Look-ups in named tables: a row name and a column name give one cell, copied from the table.

Table zavofum
|  | pir | palura | rumuzem | rab | sukodu | rit | tila | naki | kiba | rog |
|---|---|---|---|---|---|---|---|---|---|---|
| sodizo | 136 | 125 | 152 | 112 | 112 | 103 | 119 | 103 | 131 | 118 |
| larav | 150 | 116 | 170 | 101 | 120 | 116 | 121 | 98 | 113 | 124 |
| pepabuf | 131 | 100 | 90 | 100 | 135 | 88 | 127 | 145 | 107 | 119 |
| pozubu | 110 | 164 | 126 | 107 | 122 | 145 | 126 | 99 | 122 | 159 |
| tafik | 108 | 126 | 57 | 127 | 220 | 120 | 90 | 91 | 80 | 74 |
| molamiz | 102 | 92 | 20 | 149 | 131 | 117 | 84 | 125 | 145 | 113 |
| laful | 118 | 101 | 163 | 113 | 17 | 97 | 151 | 98 | 142 | 148 |
| pasefev | 132 | 86 | 148 | 107 | 41 | 97 | 128 | 108 | 109 | 151 |

pepabuf, rit => 88
molamiz, tila => 84
pozubu, pir => 110
laful, sukodu => 17
tafik, sukodu => 220
larav, palura => 116
larav, rab => 101
tafik, kiba => 80
pepabuf, palura => 100
pozubu, rog => 159
pasefev, pir => 132
pasefev, naki => 108
larav, rumuzem => 170
laful, rab => 113
sodizo, rog => 118
molamiz, sukodu => 131
laful, rumuzem => 163
sodizo, naki => 103
laful, pir => 118

Table tibu
fields: nukere, baruvad, fuv, zonepap
mugekug: [94, 12, 18, 12]
niz: [-21, -52, -22, -21]
bas: [-47, 16, 6, 4]
nivosap: [-13, -64, -35, -22]
suralem: [-36, -82, -38, -32]
lesago: [63, -44, -10, -10]
fab: [-30, -2, -12, 3]
pilaf: [-2, -19, -14, -4]
rotada: [-67, -12, -17, -7]
ket: [48, 9, 3, 11]
kazura: [-18, -17, -4, -7]

What is the fuv of nivosap in tibu?
-35
What is the nukere of ket in tibu?
48
What is the baruvad of ket in tibu?
9
What is the baruvad of pilaf in tibu?
-19
What is the fuv of ket in tibu?
3
What is the zonepap of kazura in tibu?
-7
What is the zonepap of mugekug in tibu?
12
What is the baruvad of bas in tibu?
16
What is the nukere of niz in tibu?
-21
What is the baruvad of niz in tibu?
-52
What is the nukere of pilaf in tibu?
-2
What is the nukere of kazura in tibu?
-18
What is the nukere of rotada in tibu?
-67
What is the baruvad of kazura in tibu?
-17
What is the fuv of suralem in tibu?
-38
What is the zonepap of fab in tibu?
3
What is the baruvad of mugekug in tibu?
12
What is the fuv of mugekug in tibu?
18
What is the baruvad of lesago in tibu?
-44

tetub =
fields: lek, tus, zevot, sogen, gimapo, zasa, pemif, kaz, gofa
faf: [52.81, -55.62, -20.51, 5.16, 1.07, -43.65, -30.98, -31.25, -6.16]
fur: [-29.71, -25.61, -8.08, -14.27, -28.59, -27.47, -26.00, -21.77, -22.83]
pinufo: [-17.62, -17.61, -17.52, -17.58, -17.63, -17.62, -17.52, -17.47, -17.62]
moda: [-36.12, -85.21, -70.85, -87.88, -82.87, -87.28, 26.01, 52.62, -97.38]
robu: [-24.69, -23.86, -19.81, -21.91, -26.12, -23.21, -19.13, -18.49, -24.57]
fusu: [-55.18, -42.63, 8.09, -11.77, -46.80, -45.05, -47.96, -37.54, -31.46]
nat: [-17.91, -17.90, -17.59, -17.70, -17.96, -17.90, -17.75, -17.68, -17.88]
munodo: [14.30, -96.40, -23.97, -16.40, -46.73, -79.53, -36.63, -28.46, -45.74]

sogen of faf: 5.16
gimapo of moda: -82.87
gimapo of fusu: -46.80
tus of faf: -55.62
lek of fusu: -55.18
gimapo of fur: -28.59
lek of nat: -17.91
kaz of moda: 52.62
tus of fur: -25.61
gofa of moda: -97.38
zevot of robu: -19.81
zasa of fusu: -45.05
pemif of faf: -30.98
sogen of fur: -14.27

zakitof =
	migul	komi	roki	pov	vupo	met	fif	suk	tes	potafin
tafovef	51268	17356	52025	53291	56484	21969	55110	51590	46587	48781
begogad	50210	78141	62224	40569	36831	76933	39584	38321	57555	46413
nuf	48844	38876	56053	32958	43606	39278	44730	27271	49569	44234
taged	51486	79409	66197	58476	39705	81674	41675	62338	60127	48712
vakevod	56288	61673	40944	53656	60895	58500	60510	46250	49494	57536
fomo	55171	26729	44290	65576	66184	30007	63834	63479	46332	55776
baz	53110	64359	60037	65349	48894	67632	49330	68763	56532	51763
manatoz	50052	17381	55046	49502	52644	22253	51741	48111	47277	46581

What is the tes of tafovef in zakitof? 46587
What is the tes of manatoz in zakitof? 47277
What is the migul of manatoz in zakitof? 50052
What is the potafin of baz in zakitof? 51763
What is the pov of manatoz in zakitof? 49502
What is the vupo of baz in zakitof? 48894
What is the roki of begogad in zakitof? 62224
What is the vupo of taged in zakitof? 39705
What is the pov of nuf in zakitof? 32958
What is the potafin of tafovef in zakitof? 48781
What is the migul of taged in zakitof? 51486
What is the roki of baz in zakitof? 60037
What is the fif of taged in zakitof? 41675
What is the komi of begogad in zakitof? 78141
What is the met of manatoz in zakitof? 22253
What is the tes of taged in zakitof? 60127
Row with the largest roki: taged

vel =
|  | mez | nilaz |
|---|---|---|
| saf | 137 | 26 |
| lon | 153 | 2 |
| nefodez | 220 | 3 |
| sar | 134 | 28 |

saf, nilaz: 26
nefodez, mez: 220
lon, nilaz: 2
nefodez, nilaz: 3
sar, nilaz: 28
sar, mez: 134

ziri
|  | nep | tisodob | gufel |
|---|---|---|---|
| konu | 0.6 | -0.1 | 0.4 |
| lebim | 0.3 | 0.4 | -0.2 |
| fevu | -0.3 | 0.3 | -0.2 |
| zaf | 0.1 | 0.4 | -0.6 |
| dunorok | -0.2 | 0.3 | -0.2 |
| zezasan | 0.5 | 0.5 | -0.2 |
| zepegu | 0.2 | 0.1 | 0.0 |
| kugab | -0.1 | 0.3 | -0.2 |
| tuf | 0.0 | 0.1 | 0.1 |
| vatoki | 0.4 | -0.1 | 0.4 |
| simomev | -0.3 | 0.4 | -0.2 |
| mabub | -0.5 | 0.5 | -0.6 |
| puro | 0.3 | 0.5 | -0.2 |
| rur | -0.2 | 0.3 | -0.2 |

nep of zaf: 0.1
nep of simomev: -0.3
gufel of zepegu: 0.0
gufel of vatoki: 0.4
gufel of zaf: -0.6
gufel of lebim: -0.2
gufel of dunorok: -0.2
tisodob of lebim: 0.4
gufel of simomev: -0.2
nep of rur: -0.2
nep of kugab: -0.1
tisodob of tuf: 0.1
tisodob of mabub: 0.5
gufel of kugab: -0.2
Which row has the largest nep? konu

